Here is a tiny trained network, its code and every weight. The questions are about switching its units off for an input and a class, where a switched-off unit gives its printed mean instead of its output.

import numpy as np


def w(rows, s, z=0):
    codes = np.array(rows[::2]) - 128.0
    scale = np.full(codes.shape[1], s)
    scale[-1] = z or s
    return codes * scale


def f(y):
    return np.maximum(y, 0)


def log_softmax(a):
    a = a - a.max(-1, keepdims=True)
    return a - np.log(np.exp(a).sum(-1, keepdims=True))


def net(x, mask):
    res = np.array(x, float).reshape(1, 6) / 4 @ E
    y = f(res @ A[0][:, :-1].T + A[0][:, -1])
    res = res + np.where(mask, y, B[0][:, -1]) @ B[0][:, :-1]
    return log_softmax(res[-1] @ U[:, :-1].T + U[:, -1])


A, B = {}, {}
E = w([
[91,254,100,172,197,131],'x0',
[214,112,176,174,158,177],'x1',
[157,97,64,168,99,143],'x2',
[152,190,106,52,80,216],'x3',
[113,130,153,100,166,127],'x4',
[129,137,135,126,126,120],'x5',
],0.011)
A[0] = w([
[92,27,110,62,141,123,193],'neuron 0',
[25,34,20,62,104,81,206],'neuron 1',
[101,211,19,80,137,198,178],'neuron 2',
[216,221,128,167,242,126,240],'neuron 3',
[76,114,122,42,125,113,179],'neuron 4',
[156,70,151,128,139,24,211],'neuron 5',
[26,194,68,215,151,101,255],'neuron 6',
[83,169,60,105,129,36,193],'neuron 7',
[206,200,96,40,106,190,216],'neuron 8',
[136,99,93,1,38,201,240],'neuron 9',
],0.0089,0.0035)
B[0] = w([
[158,146,134,126,67,122,198],'neuron 0',
[92,171,127,177,96,73,226],'neuron 1',
[125,215,66,100,152,116,229],'neuron 2',
[169,109,90,149,144,202,245],'neuron 3',
[113,159,148,139,100,84,179],'neuron 4',
[127,156,156,249,86,162,204],'neuron 5',
[76,71,72,132,194,143,232],'neuron 6',
[83,106,78,125,180,66,196],'neuron 7',
[184,160,61,48,133,110,239],'neuron 8',
[118,87,142,64,107,103,251],'neuron 9',
],0.013,0.012)
U = w([
[55,184,186,207,64,47,116],'0',
[88,170,149,27,41,52,142],'1',
[161,92,252,227,84,183,249],'2',
[238,53,166,2,140,89,182],'3',
[40,94,145,157,218,70,174],'4',
[103,198,109,49,175,74,2],'5',
[116,81,160,201,186,231,112],'6',
[209,234,121,111,150,146,31],'7',
],0.0093,0.0024)

Each question gives the input, the list of numbers given to net, and the class t.
The units are the neurons (one row each of A and B). Each row of codes is followed by its name. A weight is (code - 128) times the scale printed after its matrix; where a second scale follows, it is the last column's (A, B and U).
mask holds one flag per neuron, in row order. A switched-off neuron (its flag False) gives its mean, the last column of its row in B, instead of its output. The means were averaged over made-up inputs and are rounded, as every weight is.
A unit's drop is (log p(t) with every unit on - log p(t) with that unit switched off) / (log p(t) with every unit on - log p(t) with every unit switched off).
The circuit of an input: a set's keep is (log p(t) with only the set's units on - log p(t) with every unit switched off) / (log p(t) with every unit on - log p(t) with every unit switched off). Starting from all 10 units, units are removed one at a time, each time the one whose removal leaves the highest keep (on an exact tie, the one counted first), for as long as the keep stays at least 0.8.
circuit, biggest first: the units of the circuit, biggest drop first
most important unit: the unit with the biggest drop
top k neurons: the k neurons with the biggest drops, biggest first
drop of u: that unit's drop, to one decimal
input [5,6,-4,0,6,2], class 6: circuit, biggest first -> (neuron 3; neuron 2)
input [0,4,-1,2,4,-5], class 3: top 2 neurons -> (neuron 5; neuron 2)
input [7,-1,6,-3,-8,-5], class 4: circuit, biggest first -> (neuron 6)
input [5,-8,0,0,-6,3], class 4: top 2 neurons -> (neuron 6; neuron 8)
input [0,-4,-1,-3,-3,0], class 0: circuit, biggest first -> (neuron 1; neuron 8)
input [6,-8,-6,0,8,-1], class 4: top 3 neurons -> (neuron 6; neuron 8; neuron 7)
input [0,4,-4,5,4,2], class 3: top 2 neurons -> (neuron 5; neuron 1)
input [6,-7,-6,-1,8,-6], class 4: top 2 neurons -> (neuron 6; neuron 8)
input [-7,-3,6,0,6,-8], class 0: top 3 neurons -> (neuron 1; neuron 8; neuron 5)
input [0,-5,2,-6,1,-1], class 0: top 2 neurons -> (neuron 1; neuron 5)
input [2,-4,-1,-4,3,-3], class 4: drop of neuron 6 -> 0.4
input [5,1,0,-8,2,2], class 6: drop of neuron 3 -> 0.4
input [0,1,-3,-7,-1,3], class 2: drop of neuron 2 -> 0.2
input [6,1,1,-8,3,-6], class 6: most important unit -> neuron 3
input [0,2,-2,6,1,3], class 3: drop of neuron 2 -> -0.1
